Read these off the grid that follows. Counting starts at 0.
1) Report the entry in row 0 and column 2.
2) Report the bottom-right entry.
3) Report the entry directly above 604.
4) Report the entry just right of 460.
5) Report the entry in row 0 and column 0.
6) Report the entry just left of the smallest entry.
7) Report the entry in row 2 and column 0.
8) Report the entry directly above 782.
[[749, 353, 394, 899, 384, 730, 761, 300, 675, 338],
 [573, 367, 433, 883, 365, 697, 719, 448, 732, 360],
 [651, 503, 560, 925, 96, 557, 603, 702, 533, 403],
 [557, 403, 481, 944, 265, 684, 705, 560, 728, 361],
 [693, 365, 385, 782, 442, 679, 699, 298, 632, 362],
 [460, 393, 431, 694, 480, 630, 631, 432, 692, 405],
 [553, 451, 526, 905, 185, 605, 640, 664, 633, 389],
 [150, 416, 491, 702, 459, 623, 604, 650, 855, 444],
 [640, 564, 566, 577, 225, 389, 426, 647, 305, 489]]
1) 394
2) 489
3) 640
4) 393
5) 749
6) 925
7) 651
8) 944

B =
[[174.141, -69.530, -137.161, -140.849, 78.541, -80.147, 11.931, 22.421, 8.593, 35.389, -223.767],
 [-75.254, 26.528, 111.762, 83.489, 53.333, 46.987, -28.489, 32.691, 63.710, -30.703, 215.896],
 [-62.770, -149.395, 156.113, -91.413, 0.720, 109.064, 13.205, -102.866, 254.670, 182.116, 19.263],
 [102.533, 130.505, -101.363, 76.428, -13.994, -34.643, -27.550, 32.844, -72.281, -138.662, 27.427],
 [-88.713, -117.936, 119.904, -21.024, 32.990, 88.930, -125.873, -56.759, 178.360, 153.850, 37.573],
 [-93.466, -125.264, 163.471, -62.932, 9.535, 44.267, -35.913, -68.713, 178.129, 163.891, 29.092],
 [-125.074, -131.801, 133.160, -62.033, 16.172, 88.002, -48.755, -65.653, 146.358, 182.434, 81.388],
 [-59.897, -100.715, 182.594, -100.030, -2.771, 83.491, 0.924, -77.062, 218.712, 219.200, 2.915],
 [-135.026, -76.394, 99.880, -10.617, 6.458, 86.210, -42.963, -40.392, 141.307, 163.542, 14.743],
 [87.010, 128.560, -113.343, 102.613, -71.875, -16.303, -20.660, 16.201, -80.780, -91.794, 72.663],
 [89.722, 110.869, -112.876, 103.718, 3.715, -34.325, 2.843, 46.015, -73.474, -129.566, -18.295],
 [147.769, 107.080, -76.962, 103.226, 4.311, -22.911, 15.440, 58.190, -74.235, -117.389, -26.517],
 [145.506, 106.729, -96.459, 111.906, -16.221, -18.616, -13.656, 65.735, -78.479, -92.155, -4.905],
 [130.186, -121.010, -71.847, -97.898, 131.291, -15.614, 57.121, 50.510, 0.368, 63.444, -238.928]]
Rows and columns are numbered from 0.
The entry in row 2 and column 0: -62.770
What is the entry directly above -135.026?
A: -59.897
The entry in row 0 and column 0: 174.141
What is the entry directly above 88.002?
A: 44.267
What is the entry directly above -100.030?
A: -62.033
What is the smallest entry?
A: -238.928
The entry directly above -72.281 is 254.670
The entry just left of -113.343 is 128.560
The entry just left of 153.850 is 178.360
The bottom entry of the column that holds the largest entry: 0.368
The entry just left of -48.755 -> 88.002
What is the entry in the top-right corner?
A: -223.767
What is the entry at row 1, column 0?
A: -75.254
The entry directly above the largest entry: 63.710
What is the entry just right of 254.670?
A: 182.116
The entry directly above 81.388 is 29.092
What is the entry at row 0, column 2?
A: -137.161
What is the entry directly above 4.311?
A: 3.715
What is the entry in row 2 and column 1?
A: -149.395
What is the entry in row 0 and column 1?
A: -69.530
What is the entry just left of 107.080?
A: 147.769
The entry directly below the largest entry is -72.281
What is the entry just left of the smallest entry?
A: 63.444
The entry just left of -13.656 -> -18.616
The entry directly above -129.566 -> -91.794
The entry just left of 3.715 is 103.718
The entry directly above -71.847 -> -96.459
The entry directly above 16.201 -> -40.392
What is the entry directly above the smallest entry?
A: -4.905
What is the entry directly below -59.897?
A: -135.026

[  34  900  432 -195 -856  -96 -617]
The entry just right of -96 -> -617
The 5th entry from the end?
A: 432
The fourth-last entry?
A: -195

Questions about the grid below. Counting starts at 0.
1) The entry at row 0, column 2?
2) The entry at row 0, column 1?
3) The bottom-left entry?
4) The entry directly above the largest entry?
5) The entry in the bottom-right corner?
6) The entry just right of -44?
[[ 43   3 -35   9]
 [ 49  -8 -44  15]
 [-35  33   1 -32]]
1) -35
2) 3
3) -35
4) 43
5) -32
6) 15

Read these off the row that follows.
1) The entry just right of -23?
2) The entry just right of 26?
[ 26 -27   0 -40 -44 -43 -23 -41  -6]
1) -41
2) -27
